[[ -4.2   8.9 -26.1  48.2 -42.5  39.1 -22.6 -13.7  -6.8 -19.7 -12.0]
 [-41.5 -36.5  28.6  25.8 -30.0 -14.5  27.8  36.7  37.6  33.0  37.9]
 [ 42.7  37.0 -27.2 -27.6  31.4  11.9 -27.1 -36.8 -38.3 -32.3 -38.1]
 [ -6.8   7.4 -25.6  48.7 -43.2  38.9 -21.7 -12.2  -5.2 -18.9 -10.6]
 [-33.8 -29.1  22.9  23.8 -25.8 -10.5  21.7  29.5  30.3  26.8  31.0]
 [ -9.2 -18.9  31.1 -39.4  32.6 -39.3  28.3  23.0  17.4  26.9  21.9]
 [ 41.8  35.9 -25.4 -26.4  29.4  10.7 -26.1 -35.6 -37.4 -30.5 -36.7]
 [  0.6 -12.4  28.1 -44.9  39.0 -39.4  25.2  17.0  10.4  22.5  15.6]
 [ 27.4  29.1 -32.6   6.2   0.6  30.5 -29.8 -31.4 -29.0 -32.1 -31.8]
 [ 34.4  29.8 -23.3 -23.4  25.5  11.1 -22.6 -30.3 -31.2 -27.1 -31.5]] result: -31.2

[[ 31.7  46.7 -42.1  16.1  16.4  21.0  16.0]
 [ 40.4  35.7 -42.8  20.5  12.4  23.3  15.5]
 [ 20.9  55.5 -40.0  10.4  19.9  17.8  16.4]
 [ 36.1  41.1 -43.2  18.7  14.7  22.4  15.8]
 [ 55.2   8.7 -39.0  28.5   2.3  25.7  12.1]
 [ 52.1  15.5 -40.7  27.1   4.6  25.3  13.0]
 [ 45.0  29.2 -42.5  22.8  10.1  24.2  14.7]
 [ 48.8  22.6 -41.7  24.8   7.5  24.6  13.9]
 [ 26.4  51.4 -41.5  12.9  18.5  19.5  16.5]] result: 18.5

[[  1.8   1.6   4.2 -12.9   4.1   8.0  27.6  -7.6 -26.6 -12.8  22.4  16.3
    7.8  -9.8  25.3 -30.1]
 [  5.9  -4.4  -4.0 -14.1   4.7   0.9  24.9  -2.9 -17.3 -21.5   8.3  34.8
    4.5  -9.5  15.1 -24.4]
 [-29.6  11.3 -32.8  25.3  17.6 -15.6  20.0  10.1 -16.3  48.5   6.2  16.1
  -12.6  15.5   5.2  -6.9]
 [-28.2  -1.4 -26.1  25.6   4.8 -29.8  30.8  14.4 -15.8  43.2   8.3  -0.3
  -11.1  18.6  12.2  -6.0]
 [-21.8   2.1 -27.4  31.8  -1.4 -12.8  28.0  18.6 -10.7  48.5  12.6   3.9
  -12.8  19.0   5.7  -7.1]
 [-23.4  11.1 -18.5  29.4  20.6 -11.7  13.1  21.7 -18.3  27.2  13.3  -0.5
  -10.9  14.2   7.8  -9.7]
 [ 15.5 -14.4  -8.8  -3.2 -17.3  -1.7  15.1  -2.4 -15.7 -29.0  -1.7  10.7
   13.5 -14.7  27.4 -16.0]
 [-27.9  -2.2 -21.5  38.3   1.4  -3.2  29.2  12.0 -16.7  44.6  -1.1   9.5
   -8.7  16.5   4.0 -18.5]
 [-15.9   2.8 -27.6  23.0  18.8  -5.8  30.6   6.7 -11.5  52.0  12.8  -1.9
   -9.3  11.6   5.3 -13.9]
 [-24.6   1.0 -26.6  31.3   1.0 -15.8  35.0   2.4 -18.1  32.9  13.2   0.0
  -23.9  15.8   4.3 -19.6]
 [-16.7  -0.8 -20.9  28.7   3.5 -26.3  23.4  19.5  -9.8  46.4  23.6   8.7
  -13.8  24.5  12.9 -13.9]] result: 24.5

[[-22.1 -37.4 -20.1   4.0 -26.5 -38.8  -2.3   4.1 -15.9  29.2  26.6   6.7
   12.4  11.4  22.9]
 [  4.2 -29.6   3.0 -52.8 -37.7  31.1 -35.3  -7.2  50.1 -20.0 -25.1  40.9
   19.6  20.1  28.1]
 [-17.0  17.7  -9.6 -59.7  18.8   9.3   6.2  -2.5  14.0  15.3   8.5 -39.3
  -24.6 -28.2  38.8]
 [ 13.3  -8.3  14.0  13.4 -18.9 -26.9  -3.6  15.0  14.5  47.1   5.6 -22.6
  -33.7 -22.6  53.9]
 [ -3.2  18.8 -14.4  17.7 -39.5 -16.1  16.0   6.7  -3.1 -16.0  19.8 -10.7
   -8.8 -10.4  31.0]
 [-18.1  28.1 -21.0  34.4   1.1 -28.4 -40.7 -35.6  38.7 -41.3  21.3   6.7
   -8.9  16.2  -5.5]
 [-25.6 -24.1   4.9 -16.8  18.3 -17.2  32.7  -4.2 -22.0  -1.0  17.8  27.0
   23.1  19.3 -22.1]
 [ 28.1  25.2   6.7   1.2 -27.5   9.9  19.6  40.7 -23.9 -37.5  20.2 -15.1
   28.2  13.8   2.0]
 [-27.3   6.0  30.4   9.1 -39.6  27.9  -7.0  35.3 -12.9  -3.2 -53.4   4.4
   -4.7  25.6  -4.5]] result: -4.7

[[ 36.9  35.2 -15.9  44.4  30.0  14.3]
 [ 16.0   9.4  19.9  -3.0  14.4 -31.7]
 [-37.3 -18.8 -36.4 -11.6 -14.4  22.5]
 [ 46.8  26.5  29.5  14.2  11.5   1.9]
 [ 11.1  63.4 -24.3  27.4  -8.5  -2.8]
 [ 33.4   1.9  60.0 -14.8  -2.9   0.2]
 [ 32.8  49.0 -20.7  42.9  19.0   5.8]
 [ 44.0   9.6   2.8  31.5  63.9 -32.9]] result: 31.5

[[-17.8  57.3  10.5  36.7  24.9   9.1  -7.3   3.6  18.9]
 [  5.8  16.3 -29.2  36.6 -19.3  16.8   4.5  15.5  -4.6]
 [ 13.2   6.9 -23.9   0.4 -11.3  20.8 -26.9  22.5  -0.8]
 [  5.9 -18.3  38.7   7.3  33.7   8.6  -1.4 -35.1 -17.0]
 [-20.3  12.0  13.7  28.4  19.3 -16.0  23.9 -35.9  -0.2]
 [-18.4 -10.0  19.8 -34.2 -13.2  -2.4   8.1  35.2  20.1]] result: 8.1
